a = [[-85.55, -67.08, -218.11, -90.15, -219.25, -86.86, -66.39, 139.63, 87.99, -10.19, -23.24, -241.63], [-165.77, -20.89, 109.90, 10.96, 152.18, 17.77, -57.65, -43.30, -123.00, 58.62, -53.86, 71.21]]
Rows and columns are counted from 1.
row 1 col 1	-85.55
row 2 col 6	17.77
row 2 col 5	152.18
row 2 col 4	10.96
row 1 col 9	87.99
row 2 col 11	-53.86
row 2 col 12	71.21
row 1 col 2	-67.08
row 2 col 10	58.62
row 1 col 6	-86.86
row 1 col 5	-219.25
row 1 col 4	-90.15
row 1 col 3	-218.11
row 1 col 7	-66.39
row 2 col 3	109.90
row 2 col 1	-165.77

arr =
25  85  52  76  50  71  63  43  65  54  37  78  41  54  46  71
49  28  67  81  53  71  69  62  45  53  40  55  33  38  68  52
75  77  61  50  65  45  59  73  53  61  55  52  84  30  45  74
54  74  60  50  72  60  34  65  28  31  40  67  58  41  65  19
71  40  55  56  62  48  65  72  50  66  58  81  63  67  43  49
61  57  48  29  75  67  72  48  68  70  36  75  68  65  39  78
40  43  23  51  75  42  72  41  51  41  70  61  32  33  68  54
47  47  59  47  42  37  44  61  48  52  51  77  80  88  64  44
44  69  72  83  43  34  69  55  67  57  58  77  60  44  46  60
Rows and columns are counted from 1.
row 1 col 1 -> 25
row 4 col 6 -> 60
row 7 col 16 -> 54
row 6 col 7 -> 72
row 1 col 14 -> 54
row 4 col 1 -> 54
row 7 col 6 -> 42
row 8 col 6 -> 37
row 7 col 1 -> 40
row 7 col 10 -> 41
row 1 col 11 -> 37
row 5 col 4 -> 56
row 8 col 1 -> 47
row 6 col 4 -> 29
row 2 col 10 -> 53
row 4 col 7 -> 34
row 6 col 2 -> 57
row 5 col 3 -> 55
row 1 col 15 -> 46
row 8 col 3 -> 59
row 9 col 11 -> 58
row 2 col 5 -> 53
row 1 col 13 -> 41
row 5 col 10 -> 66
row 6 col 13 -> 68
row 8 col 11 -> 51
row 7 col 7 -> 72
row 6 col 12 -> 75
row 2 col 13 -> 33
row 4 col 8 -> 65
row 7 col 8 -> 41
row 8 col 2 -> 47
row 5 col 2 -> 40
row 4 col 13 -> 58

A =
[[  5  25  -3  14  -8 -20  30  17  -5  17  19 -20]
 [  9 -20 -18  22  12 -14 -24 -28   5  -8 -28  17]
 [  2   0  -3  -3  13 -24  -1  -6   5  17 -14  -5]]
Rows and columns are counted from 1.
(1, 1) = 5
(1, 5) = -8
(3, 1) = 2
(2, 7) = -24
(2, 1) = 9
(2, 3) = -18
(1, 3) = -3
(1, 9) = -5
(3, 6) = -24
(2, 12) = 17
(3, 3) = -3

M =
[[-0.063 -0.009 -0.112 -0.125 -0.128  0.003  0.091 -0.074 -0.166 -0.049
  -0.030 -0.035 -0.064]
 [-0.030 -0.238 -0.086 -0.038 -0.064 -0.043 -0.266 -0.116  0.023 -0.086
  -0.089 -0.158 -0.103]
 [-0.098 -0.244  0.088 -0.093  0.010  0.128 -0.190  0.070 -0.219 -0.097
   0.007 -0.076 -0.144]
 [ 0.037 -0.019 -0.069 -0.286 -0.155  0.053  0.066 -0.078 -0.076 -0.082
  -0.227  0.176 -0.285]
 [-0.192 -0.140 -0.138 -0.037  0.034 -0.150 -0.139 -0.120 -0.024  0.047
  -0.172  0.018 -0.122]
 [-0.047  0.007 -0.020 -0.276 -0.086 -0.073  0.146  0.050 -0.128 -0.087
  -0.177  0.111 -0.218]
 [-0.086  0.041 -0.114 -0.165 -0.185 -0.025  0.054 -0.119 -0.072 -0.028
  -0.186  0.171 -0.215]
 [-0.018 -0.038 -0.240  0.103 -0.246  0.060 -0.103 -0.250 -0.171  0.079
  -0.013 -0.135  0.022]
 [-0.121  0.079 -0.067 -0.156 -0.066 -0.001 -0.001 -0.001 -0.154 -0.100
  -0.029  0.113 -0.142]
 [-0.107 -0.216 -0.151  0.004 -0.099 -0.212 -0.188 -0.119  0.071 -0.048
  -0.130 -0.147 -0.058]
 [-0.204  0.120 -0.135 -0.045 -0.106 -0.080 -0.117 -0.144  0.008 -0.107
   0.046  0.019 -0.094]
 [ 0.166 -0.152 -0.125 -0.082 -0.169  0.001 -0.117 -0.126 -0.080 -0.019
  -0.180 -0.171 -0.102]
 [ 0.027 -0.136 -0.126 -0.169 -0.152  0.082 -0.122 -0.152  0.039 -0.169
  -0.013 -0.138 -0.138]
 [-0.133 -0.247  0.035  0.081 -0.052 -0.198 -0.162  0.147 -0.251  0.061
  -0.135 -0.135 -0.045]
 [-0.175  0.027  0.147 -0.147  0.087 -0.151 -0.061  0.133 -0.118 -0.151
  -0.082  0.022 -0.142]
 [-0.041 -0.101 -0.217  0.087 -0.075 -0.116 -0.064 -0.072 -0.161 -0.065
   0.044 -0.239  0.200]]
Rows and columns are counted from 1.
(1, 1)	-0.063
(7, 8)	-0.119
(1, 5)	-0.128
(7, 2)	0.041
(7, 4)	-0.165
(15, 13)	-0.142
(13, 10)	-0.169
(16, 6)	-0.116
(11, 3)	-0.135
(14, 6)	-0.198
(16, 4)	0.087
(10, 11)	-0.130
(12, 2)	-0.152
(13, 12)	-0.138
(11, 5)	-0.106
(10, 2)	-0.216
(6, 11)	-0.177
(4, 12)	0.176
(8, 12)	-0.135
(2, 10)	-0.086
(5, 4)	-0.037
(12, 1)	0.166
(8, 6)	0.060
(2, 5)	-0.064
(5, 5)	0.034
(9, 10)	-0.100
(6, 1)	-0.047
(9, 5)	-0.066
(13, 8)	-0.152
(3, 8)	0.070
(10, 5)	-0.099
(14, 3)	0.035
(5, 2)	-0.140
(9, 8)	-0.001
(3, 3)	0.088
(8, 11)	-0.013
(6, 6)	-0.073
(15, 7)	-0.061

W =
[[ 521  518  291   95   69  192  183 -118]
 [ 293  305  151   45  144  197  136   17]
 [-152 -170   73  242  195   74  136  382]
 [-513 -610  158  587  175 -154  195  762]
 [ 798  897  135 -308  117  432   91 -463]
 [-201 -256  172  381  151  -42  171  480]
 [ 542  598  145  -77  127  344  131 -220]
 [ 736  828  157 -259   99  375   94 -398]
 [ 374  501  -65 -311  208  403   27 -189]]
Indices start at 1.
row 1 col 1 -> 521
row 8 col 5 -> 99
row 6 col 8 -> 480
row 2 col 7 -> 136
row 8 col 3 -> 157
row 3 col 8 -> 382
row 4 col 1 -> -513
row 3 col 2 -> -170
row 9 col 2 -> 501
row 2 col 1 -> 293
row 9 col 5 -> 208
row 3 col 5 -> 195
row 1 col 3 -> 291
row 4 col 8 -> 762
row 2 col 8 -> 17
row 5 col 6 -> 432
row 7 col 8 -> -220
row 8 col 1 -> 736
row 1 col 4 -> 95
row 8 col 7 -> 94
row 3 col 1 -> -152
row 3 col 7 -> 136
row 5 col 4 -> -308
row 5 col 3 -> 135
row 2 col 4 -> 45
row 2 col 2 -> 305
row 7 col 4 -> -77
row 6 col 5 -> 151
row 6 col 3 -> 172
row 1 col 7 -> 183
